Here is a tiny trained network, its code and every weight. The questions are about switching its units off for an input and a target symbol, where a switched-off unit gives its printed mean instead of its output.

import numpy as np


def w(rows, s, z=0):
    codes = np.array(rows[::2]) - 128.0
    scale = np.full(codes.shape[1], s)
    scale[-1] = z or s
    return codes * scale


def norm(h):
    return h / np.sqrt((h * h).mean(-1, keepdims=True) + 1e-5)


def f(y):
    return np.maximum(y, 0)


def softmax(a):
    e = np.exp(a - a.max(-1, keepdims=True))
    return e / e.sum(-1, keepdims=True)


def log_softmax(a):
    a = a - a.max(-1, keepdims=True)
    return a - np.log(np.exp(a).sum(-1, keepdims=True))


def net(x, mask):
    ids = ['ΔΛΣΩαβγζξπψ'.index(c) for c in x.split()]
    T = len(ids)
    res = E[ids] + P[:T]
    q, k, v = (norm(res) @ M[0].T for M in (Q, K, V))
    z = softmax(np.where(np.tri(T) > 0, q @ k.T / 3**0.5, -1e9)) @ v
    res = res + np.where(mask[0], z, O[0][:, -1]) @ O[0][:, :-1]
    y = f(norm(res) @ A[0][:, :-1].T + A[0][:, -1])
    res = res + np.where(mask[1:13], y, B[0][:, -1]) @ B[0][:, :-1]
    return log_softmax(norm(res)[-1] @ U[:, :-1].T + U[:, -1])


Q, K, V, O, A, B = {}, {}, {}, {}, {}, {}
E = w([
[151,112,128,139,100],'Δ',
[121,108,111,148,64],'Λ',
[1,49,99,10,87],'Σ',
[124,121,129,113,111],'Ω',
[154,152,128,125,121],'α',
[117,150,143,178,52],'β',
[146,128,178,128,145],'γ',
[156,247,112,134,86],'ζ',
[121,185,175,134,108],'ξ',
[112,125,76,105,143],'π',
[84,74,146,139,105],'ψ',
],0.017)
P = w([
[165,150,136,78,102],'0',
[197,160,85,226,68],'1',
[67,254,123,77,105],'2',
[196,144,106,200,154],'3',
[35,171,141,101,125],'4',
[199,132,82,254,149],'5',
],0.0097)
Q[0] = w([
[111,143,166,7,69],'h1',
[191,99,139,193,209],'h1',
[168,97,153,129,82],'h1',
],0.014)
K[0] = w([
[216,158,93,38,12],'h1',
[40,178,84,229,158],'h1',
[171,198,107,114,151],'h1',
],0.011)
V[0] = w([
[86,79,9,78,115],'h1',
[85,165,124,222,108],'h1',
[136,188,13,126,151],'h1',
],0.015)
O[0] = w([
[163,149,177,115,18,223],'h1',
[143,251,48,55,70,81],'h1',
[214,66,96,168,55,253],'h1',
],0.017,0.0017)
A[0] = w([
[202,95,123,116,118,75],'n1',
[151,133,186,122,125,72],'n2',
[149,48,75,154,141,251],'n3',
[166,81,123,93,76,81],'n4',
[77,100,211,24,96,109],'n5',
[238,110,122,183,73,40],'n6',
[141,198,73,115,134,173],'n7',
[141,171,93,49,86,196],'n8',
[136,145,90,71,165,192],'n9',
[213,138,74,201,169,209],'n10',
[61,163,206,155,180,138],'n11',
[99,119,65,152,247,107],'n12',
],0.013,0.0034)
B[0] = w([
[71,91,151,111,150,165],'n1',
[179,165,156,164,172,149],'n2',
[39,182,129,60,118,202],'n3',
[154,116,191,114,116,173],'n4',
[172,219,84,222,63,187],'n5',
[97,118,88,79,253,225],'n6',
[171,114,226,132,129,243],'n7',
[4,64,134,135,155,254],'n8',
[150,129,204,170,150,188],'n9',
[137,145,47,180,53,213],'n10',
[161,92,17,132,196,208],'n11',
[244,153,147,50,12,179],'n12',
],0.015,0.0089)
U = w([
[132,118,73,109,171,144],'Δ',
[63,184,154,201,46,121],'Λ',
[177,168,181,169,58,137],'Σ',
[136,65,172,247,204,125],'Ω',
[137,54,70,98,48,182],'α',
[53,192,238,100,158,211],'β',
[141,123,145,88,224,2],'γ',
[30,97,108,92,142,117],'ζ',
[208,177,120,85,135,73],'ξ',
[184,44,206,157,59,54],'π',
[123,208,82,181,178,181],'ψ',
],0.013,0.0038)

Each question gives the input, a string of symbols that net reads in full, and the target symbol t.
The units are the heads (3 rows each of Q, K, V and O) and the neurons (one row each of A and B). Each row of codes is followed by its name. A weight is (code - 128) times the scale printed after its matrix; where a second scale follows, it is the last column's (O, A, B and U).
mask holds one flag per unit, heads first, then neurons. A switched-off unit (its flag False) gives its mean, the last column of its rows in O or B, instead of its output. The means were averaged over made-up inputs and are rounded, as every weight is.
A unit's drop is (log p(t) with every unit on - log p(t) with that unit switched off) / (log p(t) with every unit on - log p(t) with every unit switched off).
The circuit of an input: a set's keep is (log p(t) with only the set's units on - log p(t) with every unit switched off) / (log p(t) with every unit on - log p(t) with every unit switched off). Starting from the 12 units with the biggest drops (on a tie, the unit counted first), units are removed one at a time, each time the one whose removal leaves the highest keep (on an exact tie, the one counted first), for as long as the keep stays at least 0.8.
circuit, biggest first: the units of the circuit, biggest drop first
unit that matters most: the unit with the biggest drop
top k neurons: the k neurons with the biggest drops, biggest first
drop of u: that unit's drop, to one decimal
input Ω ζ β β π Λ, target α: circuit, biggest first => [h1, n6]
input Λ Δ π β, target α: circuit, biggest first => [h1]
input β Ω α Λ β, target β: circuit, biggest first => [h1, n7, n10]
input ξ ξ Δ, target ξ: circuit, biggest first => [h1, n12]
input Ω Ω ψ β Λ α, target Λ: top 3 neurons => [n10, n8, n6]
input ψ Λ α α Ω, target ψ: circuit, biggest first => [h1, n11, n5]
input Ω Ω β Λ Ω Ω, target ζ: top 2 neurons => [n8, n6]
input Ω Λ ψ β Ω Ω, target Λ: top 2 neurons => [n10, n11]
input Λ ψ α, target Λ: top 2 neurons => [n5, n6]
input γ Ω π Λ π, target γ: circuit, biggest first => [h1, n12]
input β Λ ψ Ω ξ Λ, target Σ: top 2 neurons => [n7, n12]
input Λ β α ξ Ω ξ, target Σ: top 3 neurons => [n12, n6, n7]
input α π β, target α: top 3 neurons => [n12, n8, n6]
input ξ γ π π ζ, target ξ: unit that matters most => h1
input Ω Ω Ω Ω, target ζ: top 2 neurons => [n6, n3]
input π π π Ω π Ω, target α: top 2 neurons => [n6, n7]
input β ψ α π, target β: top 4 neurons => [n8, n7, n11, n5]
input Λ Ω Ω, target Λ: top 2 neurons => [n5, n8]
input Ω ψ Ω Ω ξ Ω, target Σ: top 2 neurons => [n7, n12]
input Ω Ω Ω Ω π, target Ω: circuit, biggest first => [h1]
input ξ ξ β, target ξ: drop of n2 => 0.0
input Ω ψ Ω Ω Λ, target Ω: drop of n8 => 0.1
input π ξ Ω Ω, target Σ: drop of h1 => 1.3
